Below is a small trained network, with its code and all its weights. Each question gives an input and a target symbol and asks what happens when units are switched off, that is, made to give their printed mean instead of their output.

import numpy as np


def w(rows, s, z=0):
    codes = np.array(rows[::2]) - 128.0
    scale = np.full(codes.shape[1], s)
    scale[-1] = z or s
    return codes * scale


def norm(h):
    return h / np.sqrt((h * h).mean(-1, keepdims=True) + 1e-5)


def softmax(a):
    e = np.exp(a - a.max(-1, keepdims=True))
    return e / e.sum(-1, keepdims=True)


def log_softmax(a):
    a = a - a.max(-1, keepdims=True)
    return a - np.log(np.exp(a).sum(-1, keepdims=True))


def net(x, mask):
    ids = ['ηθλμξπσφ'.index(c) for c in x.split()]
    T = len(ids)
    res = E[ids] + P[:T]
    u = 0
    for l in range(2):
        r = norm(res)
        for j in range(3):
            rows = slice(3 * j, 3 * j + 3)
            q, k, v = (r @ M[l][rows].T for M in (Q, K, V))
            z = softmax(np.where(np.tri(T) > 0, q @ k.T / 3**0.5, -1e9)) @ v
            o = O[l][rows]
            res = res + np.where(mask[u + j], z, o[:, -1]) @ o[:, :-1]
        u += 3
    return log_softmax(norm(res)[-1] @ U[:, :-1].T + U[:, -1])


Q, K, V, O = {}, {}, {}, {}
E = w([
[80,202,120,209,175,151,140,228],'η',
[183,134,143,66,107,151,98,208],'θ',
[165,130,121,69,113,166,72,213],'λ',
[112,175,119,146,132,75,157,206],'μ',
[126,104,123,177,80,69,2,61],'ξ',
[115,156,73,143,92,65,170,174],'π',
[52,111,197,63,101,114,185,125],'σ',
[114,71,122,95,205,77,114,132],'φ',
],0.021)
P = w([
[72,187,168,8,103,101,41,145],'0',
[88,167,153,41,88,100,70,154],'1',
[100,150,147,67,90,91,87,159],'2',
[108,136,139,97,104,92,100,159],'3',
[115,127,133,108,113,99,117,159],'4',
[124,123,123,119,123,103,134,155],'5',
[132,118,118,130,133,113,150,148],'6',
[139,115,104,138,139,127,165,143],'7',
[145,109,94,150,143,137,181,136],'8',
[149,106,77,164,150,146,190,129],'9',
[153,108,54,173,161,162,198,119],'10',
],0.012)
Q[0] = w([
[82,154,142,160,152,129,165,254],'0.h0',
[147,78,84,56,204,110,135,177],'0.h0',
[96,167,60,60,89,52,116,175],'0.h0',
[63,30,186,98,68,123,77,200],'0.h1',
[197,115,116,135,152,118,82,163],'0.h1',
[103,201,110,171,103,10,156,228],'0.h1',
[58,143,60,97,96,55,141,180],'0.h2',
[117,144,166,119,54,228,119,128],'0.h2',
[75,172,105,229,112,55,125,124],'0.h2',
],0.0095)
K[0] = w([
[158,59,101,113,168,183,250,170],'0.h0',
[155,138,137,160,104,159,208,144],'0.h0',
[145,40,127,175,145,113,152,88],'0.h0',
[138,72,95,141,108,160,107,150],'0.h1',
[90,150,147,75,109,114,116,112],'0.h1',
[44,76,118,142,119,143,253,94],'0.h1',
[187,115,114,223,110,107,172,125],'0.h2',
[59,123,186,85,143,126,140,111],'0.h2',
[119,206,114,176,103,57,160,167],'0.h2',
],0.012)
V[0] = w([
[173,47,85,137,170,118,113,134],'0.h0',
[189,168,219,150,133,136,121,118],'0.h0',
[39,73,147,110,104,161,138,85],'0.h0',
[164,2,61,98,112,137,163,135],'0.h1',
[127,107,125,101,188,136,149,93],'0.h1',
[105,169,112,77,167,111,112,93],'0.h1',
[180,164,173,71,144,158,135,112],'0.h2',
[145,153,58,123,129,165,48,106],'0.h2',
[76,81,110,103,128,133,127,129],'0.h2',
],0.0093)
O[0] = w([
[65,99,124,171,54,254,106,159,39],'0.h0',
[148,188,122,150,147,160,127,76,2],'0.h0',
[187,145,93,101,138,182,184,162,111],'0.h0',
[114,137,104,107,148,49,143,143,54],'0.h1',
[161,65,173,146,138,17,164,134,50],'0.h1',
[123,145,108,223,104,96,80,155,193],'0.h1',
[157,140,164,154,105,90,160,132,24],'0.h2',
[148,99,199,135,122,41,131,115,21],'0.h2',
[110,152,149,98,151,134,90,115,160],'0.h2',
],0.0087,0.005)
Q[1] = w([
[161,74,105,118,120,144,52,155],'1.h0',
[152,175,91,138,149,195,98,187],'1.h0',
[124,106,153,192,149,82,115,52],'1.h0',
[120,144,98,224,162,135,89,104],'1.h1',
[88,184,89,175,104,143,254,214],'1.h1',
[241,131,170,130,94,190,101,107],'1.h1',
[170,148,55,153,164,124,61,124],'1.h2',
[186,128,160,174,79,158,48,50],'1.h2',
[163,107,95,168,90,93,91,126],'1.h2',
],0.014)
K[1] = w([
[106,96,112,106,97,92,118,93],'1.h0',
[139,92,119,143,134,181,152,81],'1.h0',
[118,164,169,113,128,132,72,140],'1.h0',
[124,146,39,254,152,138,87,147],'1.h1',
[129,121,117,126,161,120,189,102],'1.h1',
[182,186,153,119,133,109,96,145],'1.h1',
[68,77,117,138,92,120,98,93],'1.h2',
[141,169,148,133,113,104,55,109],'1.h2',
[83,135,130,146,45,100,148,104],'1.h2',
],0.02)
V[1] = w([
[76,190,186,83,47,186,132,171],'1.h0',
[32,126,180,49,133,135,183,90],'1.h0',
[114,104,175,71,135,142,53,83],'1.h0',
[102,111,195,87,178,112,95,98],'1.h1',
[137,184,155,221,199,173,151,105],'1.h1',
[144,227,100,120,106,216,95,156],'1.h1',
[188,137,79,141,95,82,173,166],'1.h2',
[65,173,212,147,111,105,182,205],'1.h2',
[105,180,104,136,3,141,155,115],'1.h2',
],0.011)
O[1] = w([
[174,90,119,224,116,131,153,90,221],'1.h0',
[142,43,101,163,171,207,90,40,158],'1.h0',
[67,114,81,87,155,192,249,77,84],'1.h0',
[166,47,84,218,100,158,101,190,144],'1.h1',
[76,152,147,140,71,177,104,196,1],'1.h1',
[63,161,155,145,127,61,135,175,174],'1.h1',
[150,164,131,134,164,123,159,38,155],'1.h2',
[22,144,99,137,120,198,116,95,231],'1.h2',
[188,97,150,43,143,254,129,94,190],'1.h2',
],0.0096)
U = w([
[61,159,163,183,102,124,119,121,145],'η',
[182,137,175,162,103,117,223,124,188],'θ',
[188,121,171,100,167,135,226,189,177],'λ',
[133,221,125,101,146,117,128,42,105],'μ',
[169,90,232,122,105,128,49,116,244],'ξ',
[59,96,139,42,179,153,129,181,73],'π',
[127,86,103,155,112,245,128,85,127],'σ',
[130,86,41,204,157,45,144,166,1],'φ',
],0.012,0.0062)

Each question gives the input, a string of symbols that net reads in full, and the target symbol t.
The units are the heads (3 rows each of Q, K, V and O). Each row of codes is followed by its name. A weight is (code - 128) times the scale printed after its matrix; where a second scale follows, it is the last column's (O and U).
mask holds one flag per head, layer by layer. A switched-off head (its flag False) gives its mean, the last column of its rows in O, instead of its output. The means were averaged over made-up inputs and are rounded, as every weight is.
A unit's drop is (log p(t) with every unit on - log p(t) with that unit switched off) / (log p(t) with every unit on - log p(t) with every unit switched off).
The circuit of an input: a set's keep is (log p(t) with only the set's units on - log p(t) with every unit switched off) / (log p(t) with every unit on - log p(t) with every unit switched off). Starting from all 6 units, units are removed one at a time, each time the one whose removal leaves the highest keep (on an exact tie, the one counted first), for as long as the keep stays at least 0.8.
units of the circuit, in order: the units of the circuit, biggest drop first
heads that matter: for each layer, one digit per head in row order, 1 if its drop is at least 0.15 and else 0, layers parted by /
drop of u: that unit's drop, to one decimal
input σ ξ θ λ, target λ: units of the circuit, in order : (1.h0; 0.h0; 1.h2)
input η σ μ μ μ, target η: units of the circuit, in order : (0.h1; 1.h1; 0.h2; 1.h2)
input π σ σ π φ π φ π π φ, target π: units of the circuit, in order : (0.h0; 1.h1)
input θ η π λ π η φ σ φ θ, target π: units of the circuit, in order : (1.h0)
input π σ μ π π π μ π θ π σ, target μ: units of the circuit, in order : (1.h2; 0.h0; 1.h0)
input σ θ π φ σ σ ξ η π λ θ, target ξ: heads that matter : 000 / 100
input π σ μ μ μ φ π θ, target ξ: heads that matter : 100 / 100
input π σ σ φ η η, target η: heads that matter : 000 / 010
input λ ξ λ, target λ: heads that matter : 000 / 101
input λ π θ θ π μ, target μ: heads that matter : 000 / 010
input σ σ ξ π π ξ π λ ξ, target π: heads that matter : 101 / 111
input μ θ π π σ λ ξ φ π σ, target λ: heads that matter : 111 / 001
input π η π π, target μ: heads that matter : 000 / 010
input ξ φ μ σ σ η π μ λ, target ξ: heads that matter : 000 / 100
input σ φ λ, target π: heads that matter : 110 / 100
input μ η σ η, target σ: units of the circuit, in order : (1.h0)
input σ ξ ξ μ σ σ φ μ ξ, target μ: units of the circuit, in order : (1.h0; 1.h1; 0.h0)
input φ ξ φ π θ ξ μ π π π ξ, target μ: units of the circuit, in order : (1.h0; 0.h1)
input θ θ θ, target θ: heads that matter : 001 / 100
input λ μ σ φ φ ξ π σ, target φ: units of the circuit, in order : (1.h2)
input π θ φ π φ μ σ φ μ σ, target φ: units of the circuit, in order : (1.h2; 0.h0)
input π μ π η π η η σ π π σ, target π: drop of 0.h1 : 0.4
